What each symbol does to the elements:
w700 θ w88
w700 ε w192
w700 π w980
w700 β w124
w700 σ w390
w192 θ w23
w192 ε w141
w192 π w800
w192 β w692
w192 σ w883
w186 θ w226
w186 ε w163
w186 π w105
w186 β w825
w186 σ w490
w800 θ w141
w800 ε w906
w800 π w399
w800 β w290
w800 σ w23
w390 θ w124
w390 ε w883
w390 π w88
w390 β w700
w390 σ w878
w342 θ w238
w342 ε w79
w342 π w421
w342 β w163
w342 σ w105
w98 θ w788
w98 ε w390
w98 π w572
w98 β w84
w98 σ w774
w238 θ w908
w238 ε w751
w238 π w79
w238 β w421
w238 σ w163
w927 θ w261
w927 ε w274
w927 π w881
w927 β w748
w927 σ w906
w774 θ w84
w774 ε w878
w774 π w788
w774 β w98
w774 σ w203
w124 θ w980
w124 ε w692
w124 π w883
w124 β w88
w124 σ w700
w274 θ w186
w274 ε w105
w274 π w825
w274 β w490
w274 σ w125
w226 θ w342
w226 ε w421
w226 π w163
w226 β w105
w226 σ w825
w203 θ w98
w203 ε w572
w203 π w84
w203 β w774
w203 σ w77
w878 θ w700
w878 ε w980
w878 π w124
w878 β w390
w878 σ w572
w77 θ w774
w77 ε w788
w77 π w98
w77 β w203
w77 σ w969
w105 θ w163
w105 ε w908
w105 π w238
w105 β w342
w105 σ w226
w572 θ w390
w572 ε w88
w572 π w700
w572 β w878
w572 σ w788
w261 θ w125
w261 ε w186
w261 π w274
w261 β w881
w261 σ w748
w748 θ w881
w748 ε w490
w748 π w125
w748 β w261
w748 σ w927
w881 θ w274
w881 ε w825
w881 π w490
w881 β w125
w881 σ w261
w290 θ w399
w290 ε w927
w290 π w797
w290 β w141
w290 σ w800
w883 θ w692
w883 ε w290
w883 π w23
w883 β w192
w883 σ w980
w125 θ w490
w125 ε w226
w125 π w186
w125 β w274
w125 σ w881
w399 θ w906
w399 ε w261
w399 π w927
w399 β w797
w399 σ w141
w97 θ w969
w97 ε w774
w97 π w77
w97 β w751
w97 σ w79
w980 θ w192
w980 ε w800
w980 π w692
w980 β w883
w980 σ w88
w23 θ w290
w23 ε w797
w23 π w141
w23 β w800
w23 σ w692
w490 θ w825
w490 ε w342
w490 π w226
w490 β w186
w490 σ w274
w908 θ w97
w908 ε w77
w908 π w751
w908 β w79
w908 σ w421
w825 θ w105
w825 ε w238
w825 π w342
w825 β w226
w825 σ w186
w969 θ w203
w969 ε w84
w969 π w774
w969 β w77
w969 σ w751
w692 θ w800
w692 ε w399
w692 π w290
w692 β w23
w692 σ w192
w751 θ w77
w751 ε w98
w751 π w203
w751 β w969
w751 σ w97
w797 θ w927
w797 ε w881
w797 π w748
w797 β w906
w797 σ w399
w906 θ w748
w906 ε w125
w906 π w261
w906 β w927
w906 σ w797
w84 θ w572
w84 ε w700
w84 π w878
w84 β w788
w84 σ w98
w163 θ w421
w163 ε w97
w163 π w908
w163 β w238
w163 σ w342
w88 θ w883
w88 ε w23
w88 π w192
w88 β w980
w88 σ w124
w788 θ w878
w788 ε w124
w788 π w390
w788 β w572
w788 σ w84
w421 θ w79
w421 ε w969
w421 π w97
w421 β w908
w421 σ w238
w79 θ w751
w79 ε w203
w79 π w969
w79 β w97
w79 σ w908
w141 θ w797
w141 ε w748
w141 π w906
w141 β w399
w141 σ w290

The rows follow the links: the fewer symbols apart two elements are, the more alike their rows tend to be.

Each row is also shifted at random along 7 hidden directions that mean nothing.

Some elements, each with a row of numbers:
w186: [418, 225, -112, -149, -35, 147, 305, -251, -38, -480, 14, -22, 54, 134, 64, 436, -24, -713, 80, 54, 68, 531, -90, -158, -482, 112, -23, -103, -112, -360, -8, 543, 324, 238, -34, -344, 8, -192, 95, 2, 291, 24, -202, -251, 93, -275, -130, 44, 101, 318, 207, 81, -155, 379, 106, 567, -173, -472, -177, -100, -267]
w399: [-148, -144, 59, -60, 256, 107, -3, 287, -301, 359, -270, -140, -448, 633, -140, -130, -348, -153, 99, -231, -163, -90, -97, -261, -89, -96, -46, -273, 85, -168, 71, 157, 211, 229, 326, -115, -313, 17, 123, 88, -304, -171, 332, -45, 15, 91, 39, -37, 143, -431, 32, 36, -199, -9, 82, 324, 77, -273, -240, 422, -164]
w751: [-152, 8, -52, 62, -97, -353, -281, -247, 14, -36, 261, 301, -33, 248, 136, 113, 172, 155, 328, -93, -485, 177, 103, -96, 12, 39, 349, -20, 34, -49, 206, 102, -175, -7, -212, 134, 58, -102, -291, -149, 26, 21, -296, 152, 66, -13, 199, 75, -103, 309, -165, 383, 204, -284, -232, 19, 172, 179, 216, -320, -96]
w226: [263, 252, -223, 155, 125, 374, 615, 103, -343, -473, -155, 56, -151, -370, -81, 301, 103, -24, 136, 639, 64, -20, 340, -377, -33, -234, -118, 279, -161, 108, 6, 491, 352, -99, -311, -206, -144, 33, 253, 41, 62, -442, -90, 88, 278, -201, 82, 15, -494, 459, 426, -127, -270, 397, -252, -105, -263, -263, 275, 350, 44]
w23: [38, 181, -78, -214, 169, 96, 467, 596, 298, 468, -207, 44, 84, -439, -280, -66, 117, 99, 574, 278, -18, -561, 690, 285, 132, -113, -141, 204, -467, 331, 220, -527, -262, 135, 181, 10, 170, -13, -386, 89, 117, 201, 76, -412, -31, -89, -213, 96, -168, 48, 300, -221, -68, 369, 216, -146, 202, -152, -288, -8, 50]
w883: [111, -20, 236, -46, -128, -48, -173, 45, -135, 342, -82, -56, 166, 603, -158, -389, -65, -9, -180, -207, 242, -24, -193, 178, 366, 274, -106, 116, -299, 99, 89, -21, 151, 51, 263, -4, -5, 117, -103, -155, -109, 65, 131, -196, -239, 214, -392, 91, 486, -199, -346, -60, -235, 132, 385, -517, -111, -197, -225, -142, -131]
w825: [336, 187, -130, 86, 187, -112, 479, -8, 67, -53, -231, -76, -425, -678, 397, 356, -69, -94, 269, 319, -265, -4, 463, -66, -196, -350, 385, -20, 371, -48, 299, -178, -343, -19, -455, -236, -96, -158, -26, 26, -8, 98, 28, 120, -16, -230, 403, 187, -578, 317, 281, 202, -85, 352, -517, 628, 294, 135, 18, 290, -285]
w692: [96, 0, 119, -99, 113, 145, -182, 32, -39, 347, -202, -88, -109, -138, -63, 110, -153, -217, -232, -226, 182, -250, -300, -90, 357, -102, -151, -110, -221, 79, 23, 194, 201, -7, 189, 159, -176, -156, 142, -24, -218, 332, -68, -202, -566, 240, -402, 134, 401, -75, -244, -28, -290, 348, 248, -66, 162, -336, -357, -98, 18]
w274: [337, 17, 185, 88, 13, -272, -38, -224, -440, -194, -108, -279, -457, 424, 358, -3, -431, -227, -560, 32, 41, 330, -456, -263, -43, -43, 397, -267, 425, -24, 217, 137, 157, 205, -167, -96, -280, 60, 486, -330, -72, -277, -38, 116, -195, 125, 228, 83, 386, 9, 91, 211, -350, 107, -236, -43, 72, -145, 1, 170, -95]
w906: [-82, -245, 104, -105, 107, -38, -97, 285, -204, 306, -143, -317, -405, 250, -268, 58, -308, 24, 184, 102, -48, -119, 278, -149, -139, -122, -36, -375, 256, -106, 46, 73, -57, 191, 305, -157, -178, 167, 96, 200, -195, -188, 244, 101, 116, 41, 143, -36, -13, -247, 228, 40, -75, 41, -230, 497, -196, -127, -198, 488, -189]
w881: [300, 28, 119, -183, -83, -517, 194, 148, 267, 111, 132, -364, -102, -119, 127, 125, -27, -83, 179, 194, -74, 148, 492, 200, -365, 118, 283, -268, 408, 2, 201, -395, -452, 386, 149, -300, 254, 240, -245, 40, 295, 120, 24, -162, 118, -123, 186, 31, 17, 159, 426, 139, 103, 124, -42, 800, -41, 40, -129, 110, -290]
w290: [-153, -85, 18, -3, 329, 118, -143, 182, -301, 485, -399, -46, -585, 248, -33, 16, -383, -133, 187, -247, -167, -324, -168, -224, 192, -304, 79, -339, -19, -119, 213, 148, 60, 97, 186, 47, -482, -239, 158, 71, -446, 45, 289, 58, -315, 192, 65, 166, 123, -367, -97, 132, -274, 175, -233, 71, 287, -281, -328, 293, -183]
w203: [-205, 56, -162, -22, 29, -103, -188, -241, 298, -49, 157, 345, 47, -496, 328, 213, 8, 147, 278, -76, -293, -118, -82, 49, 103, -135, 269, -212, -10, 118, 177, 6, -26, -171, -334, 212, -201, -277, -269, -6, 17, 151, -470, 80, -193, -36, 250, 10, -164, 207, 139, 43, 308, 3, -447, 206, 461, 190, 168, -422, 278]
w192: [90, 99, 117, -34, 91, 62, 222, 415, 253, 394, -163, 27, 22, 4, -49, -315, 263, 143, -129, -185, 124, -271, 67, 299, 406, 82, 215, 346, -352, 426, 90, -354, 141, 137, 192, -31, 86, 42, -359, -52, -282, 120, -177, -110, -259, -115, -194, 57, 185, 109, 76, -273, -150, 98, 492, 2, 594, -233, -269, 37, 116]
w908: [-191, 53, 75, 37, 8, -333, -312, -248, 288, -189, 215, 16, -185, 59, 301, 94, 410, -147, -410, -556, -348, 373, -281, -105, -266, 26, 241, 205, 328, -291, -338, -425, -253, 157, -49, 206, 463, -162, 25, -190, 161, 400, 4, 172, -22, -102, 189, -47, -87, 12, -402, 317, 172, -687, 469, 77, 300, 372, 71, -261, -77]
w88: [87, -191, 288, -130, -247, -155, -406, -300, 198, 539, 106, -115, 402, 298, -5, -72, -49, -78, -83, -317, 263, 122, 51, 354, 233, 340, -341, -74, 85, -239, 52, 39, -117, -136, 149, -10, 174, 157, -261, 139, -78, 549, 343, -121, -410, 230, -364, 160, 349, -281, -696, 53, 173, 168, 274, 472, -343, 204, -214, -138, -483]
w98: [-183, -17, -102, -208, 27, -24, -195, -340, 408, 10, 218, 315, 599, 120, 416, 23, -26, 98, -24, -29, -111, 64, 67, 297, 25, 226, -598, -76, 129, -196, 5, 130, 262, -12, -299, 70, 31, 106, -472, 207, 209, 120, 33, -334, -15, 95, -268, -47, 83, -45, -119, -219, 474, 32, 348, 546, -16, 473, 287, -370, 323]
w980: [22, -78, 247, -35, -107, 33, -306, -99, 264, 382, -13, -100, 129, -335, -73, -74, 26, -29, -224, -319, 332, -130, -224, 282, 323, 67, 106, 6, -84, 78, -14, -123, -166, -172, 181, 75, 19, -147, -40, 6, -221, 513, -74, 4, -503, 137, -216, 106, 250, -89, -356, -89, -42, 115, 95, 123, 170, -57, -360, -207, -174]
w800: [-59, -34, -57, 55, 213, 372, 44, 279, -315, 262, -388, 121, -380, 302, -294, -52, -283, -104, 396, -149, -64, -280, -173, -227, 228, -198, 184, -102, -454, 61, 259, 332, 308, 12, 252, -52, -522, -240, 86, -7, -477, -212, -45, 50, -152, 2, -41, 175, 133, -120, 139, -15, -402, 255, -232, -182, 277, -642, -332, 211, -144]
w261: [207, -144, 265, -50, -7, -490, -107, 113, -315, -39, -31, -676, -347, -378, 229, -23, -325, 199, -1096, 317, 257, -91, -269, -165, 118, -260, -27, -325, 669, 316, -196, -423, -252, 175, -1, 196, 21, 399, 708, -198, 125, -175, 100, -9, -95, 429, 86, -104, 343, -211, 148, -62, -186, -49, -72, -433, -205, 195, 134, 231, 365]

Start, symbols taken left to right, then the element you end at.
Answers are names.
[-44, 133, -115, 287, 201, 97, 229, -90, -21, -352, -124, 44, -544, -210, 256, 110, 195, -208, -140, -167, -246, 171, -205, -306, -280, -255, 370, 255, 170, -218, -109, -122, -19, -52, -195, -121, 48, -343, 315, -93, -123, 87, 92, 348, 63, -263, 377, 46, -451, 89, -3, 234, -180, -250, -121, -25, 347, 2, -20, 199, -150]
π β π ε -> w98
[8, -168, 103, 151, -333, 406, -202, -147, -165, -53, 73, 110, 498, 518, -592, -233, -56, 50, 304, -127, 544, 99, -234, 198, 210, 343, -37, 69, -519, -35, -2, 513, 269, -360, 369, -128, -146, 6, 35, 8, -239, -98, -98, 142, -45, 5, -219, -6, 320, -128, -328, -76, -109, 107, -254, -380, -440, -387, -151, -103, -329]
ε σ σ -> w883
[313, 79, 147, 62, -14, -272, 266, 145, -211, -294, 7, -282, -218, 604, 177, -354, -74, -122, -556, -23, 92, 364, -356, -8, -207, 182, 545, -21, 177, 205, 95, -257, 206, 452, 157, -265, 18, 162, 287, -364, 72, -446, -189, -16, 172, -104, 180, -115, 414, 116, 485, 1, -344, -78, 167, -273, 255, -350, -37, 98, 112]
π σ σ σ θ -> w490
[89, -56, 34, -80, -84, -76, 265, 410, 34, -183, 62, -316, -77, 57, -429, -117, 19, -88, 285, 154, 104, 107, 163, 109, -478, 88, 350, -180, -99, 125, -12, -278, -249, 270, 446, -270, 176, 146, 18, 6, 225, -253, -180, -87, 367, -216, 142, -180, 84, 33, 605, -25, -92, -19, -78, -7, -100, -401, -248, 169, 7]
θ π θ σ -> w186
[-167, 71, -157, -16, 77, -186, 29, -64, 280, 32, 114, 364, 239, -150, 348, -185, -7, 344, 284, 224, -293, -166, 197, 266, 140, 52, -55, 21, 36, 181, 306, -341, -80, -97, -397, 206, -55, 21, -456, -16, 185, -106, -35, -132, 78, 47, 74, -86, -176, 79, 100, -77, 332, -38, -166, -209, 285, 454, 344, -281, 362]
β σ σ σ -> w77
[-26, -112, 85, -29, -94, -185, -79, 182, -302, 110, -34, -350, -276, 505, -418, -85, -376, -68, 434, 197, -69, 109, 208, -49, -393, 49, 47, -440, 211, -225, 158, -56, -378, 243, 400, -182, -78, 178, 127, 23, 86, -243, 359, -48, 306, 109, 141, -74, 127, -293, 140, 224, -115, 23, -341, -40, -483, -201, -181, 287, -382]
θ π σ π θ -> w226
[-148, 75, -141, 141, -161, -168, -137, -64, -70, -199, 260, 225, 56, -313, -261, 271, 328, 216, 596, 217, -293, 17, 315, -158, 53, -107, 246, 79, -176, 90, 24, 170, -300, -187, -156, 218, 86, -126, -146, -100, 182, -57, -433, 211, 142, -108, 203, 7, -386, 474, 13, 324, 160, -165, -490, -253, -85, 67, 236, -246, -20]
ε θ ε ε β π -> w290
[442, 223, -13, -311, -100, -43, 92, -262, -72, -476, 94, -164, 227, 332, 75, 441, -58, -730, -147, 93, 186, 553, -123, -222, -426, 225, -295, -212, -20, -401, -112, 653, 488, 360, 104, -262, 98, -20, 136, 9, 364, 93, -229, -360, 4, -57, -408, 54, 370, 268, 162, 14, -95, 406, 376, 589, -503, -457, -108, -171, -156]
ε π ε ε ε β -> w124
[-166, 13, -21, -100, 321, 88, 282, 580, 103, 327, -281, -12, -314, 111, -182, -219, -47, 29, 438, -81, -166, -363, 299, 99, -150, -69, 92, 24, -229, 66, 139, -473, -105, 270, 354, -150, -46, -43, -195, 132, -131, -44, 262, -181, 176, -159, 30, -3, -113, -206, 389, -83, -135, 19, 143, 69, 350, -224, -322, 236, -26]
ε θ ε σ β -> w825
[-111, 2, -88, 64, -51, -237, -251, -328, -279, 17, 154, 241, 78, 238, 210, 24, -143, 400, 181, 248, -361, 26, 46, -119, 352, -27, -86, -128, 69, 72, 273, 341, 79, -140, -470, 276, -265, 87, -143, -122, 45, -288, -177, 46, 2, 313, 68, 69, -5, 152, -190, 176, 144, -58, -331, -313, -112, 330, 415, -218, 164]
ε θ ε ε θ θ -> w797
[-193, -187, 112, 176, 295, 259, 51, 421, -442, 17, -267, -169, -613, 315, -212, -273, -252, 65, -478, -134, 63, -265, -465, -376, 175, -303, 362, -128, -29, 238, -139, -3, 361, 147, 396, -90, -410, 62, 542, -48, -552, -516, -87, 233, 62, 47, 237, -130, 157, -321, 371, -176, -410, -287, -76, -261, 415, -478, -147, 485, 334]
σ θ π π σ θ -> w490
[-100, -10, -142, 95, -214, -239, -388, -397, -441, -75, 263, 316, 137, 797, -87, 131, -162, 183, 603, 200, -417, 230, 72, -255, 123, 170, -91, -206, -90, -193, 337, 580, 41, -30, -263, 189, -199, -5, -168, -222, 174, -261, -133, 55, 143, 262, 5, 37, 145, 143, -343, 439, 74, -81, -444, -490, -422, 60, 313, -337, -206]
ε θ ε π -> w192
[-62, 0, -81, 70, 54, 47, -200, -239, -52, -95, 61, -49, -298, -594, 74, 626, 241, -226, -177, -135, -197, 105, -6, -446, -65, -368, -74, 77, 247, -321, -384, 434, -64, -175, -218, 78, 100, -278, 240, 85, -62, 386, -147, 355, -114, -109, 224, 52, -462, 154, -267, 273, 139, -209, -146, 652, -26, 262, 108, 89, -273]
σ σ β π ε -> w77
[41, 69, -173, 96, 26, 126, 83, -111, -285, -246, -48, -48, -84, -310, -66, 404, 173, 30, -149, 365, -101, 82, 228, -482, -12, -263, -504, 247, 177, -210, -326, 477, 172, -162, -264, 95, 84, 105, 302, 99, 14, -68, 139, 157, 142, 55, 26, 42, -477, 152, -183, 78, 78, -2, 22, 143, -555, 220, 380, 270, -38]
ε σ π θ -> w203
[-229, -131, -149, -20, -4, 257, -303, -380, 174, 19, 47, 328, 321, -111, 196, 145, -286, -5, 361, -125, -20, -20, -86, 180, 105, 48, -192, -321, 1, -247, 101, 563, 223, -350, -253, 7, -378, -176, -243, 267, -162, 74, -37, 80, -107, 62, -2, 52, -47, -123, -156, -79, 323, 174, -454, 620, -82, 203, 147, -134, 66]
θ π θ σ -> w124
[-323, -61, -132, 30, -145, 265, 63, -95, 522, -175, 106, 285, 484, 80, -16, -495, 6, -38, 360, -264, 203, 80, -210, 641, -315, 386, 51, 80, -249, -105, -2, -579, -180, -212, 164, -78, 102, -205, -319, 149, 200, 58, 276, -34, 214, -180, 35, -161, -43, -308, -16, -184, 275, -205, -31, -438, 37, 89, -56, -366, 32]
θ ε θ σ β -> w692
[267, 149, -151, 88, 56, 245, 263, -192, -446, -361, -39, -30, -96, 148, 6, 417, -2, -253, -98, 379, -9, 277, 142, -512, -80, -129, -596, 182, 92, -296, -129, 837, 444, -24, -283, -109, -12, 94, 334, 94, 45, -172, 154, -42, 217, -22, -112, 85, -245, 174, -122, 84, -125, 290, 100, 233, -660, -67, 301, 303, -183]
π β β β -> w79
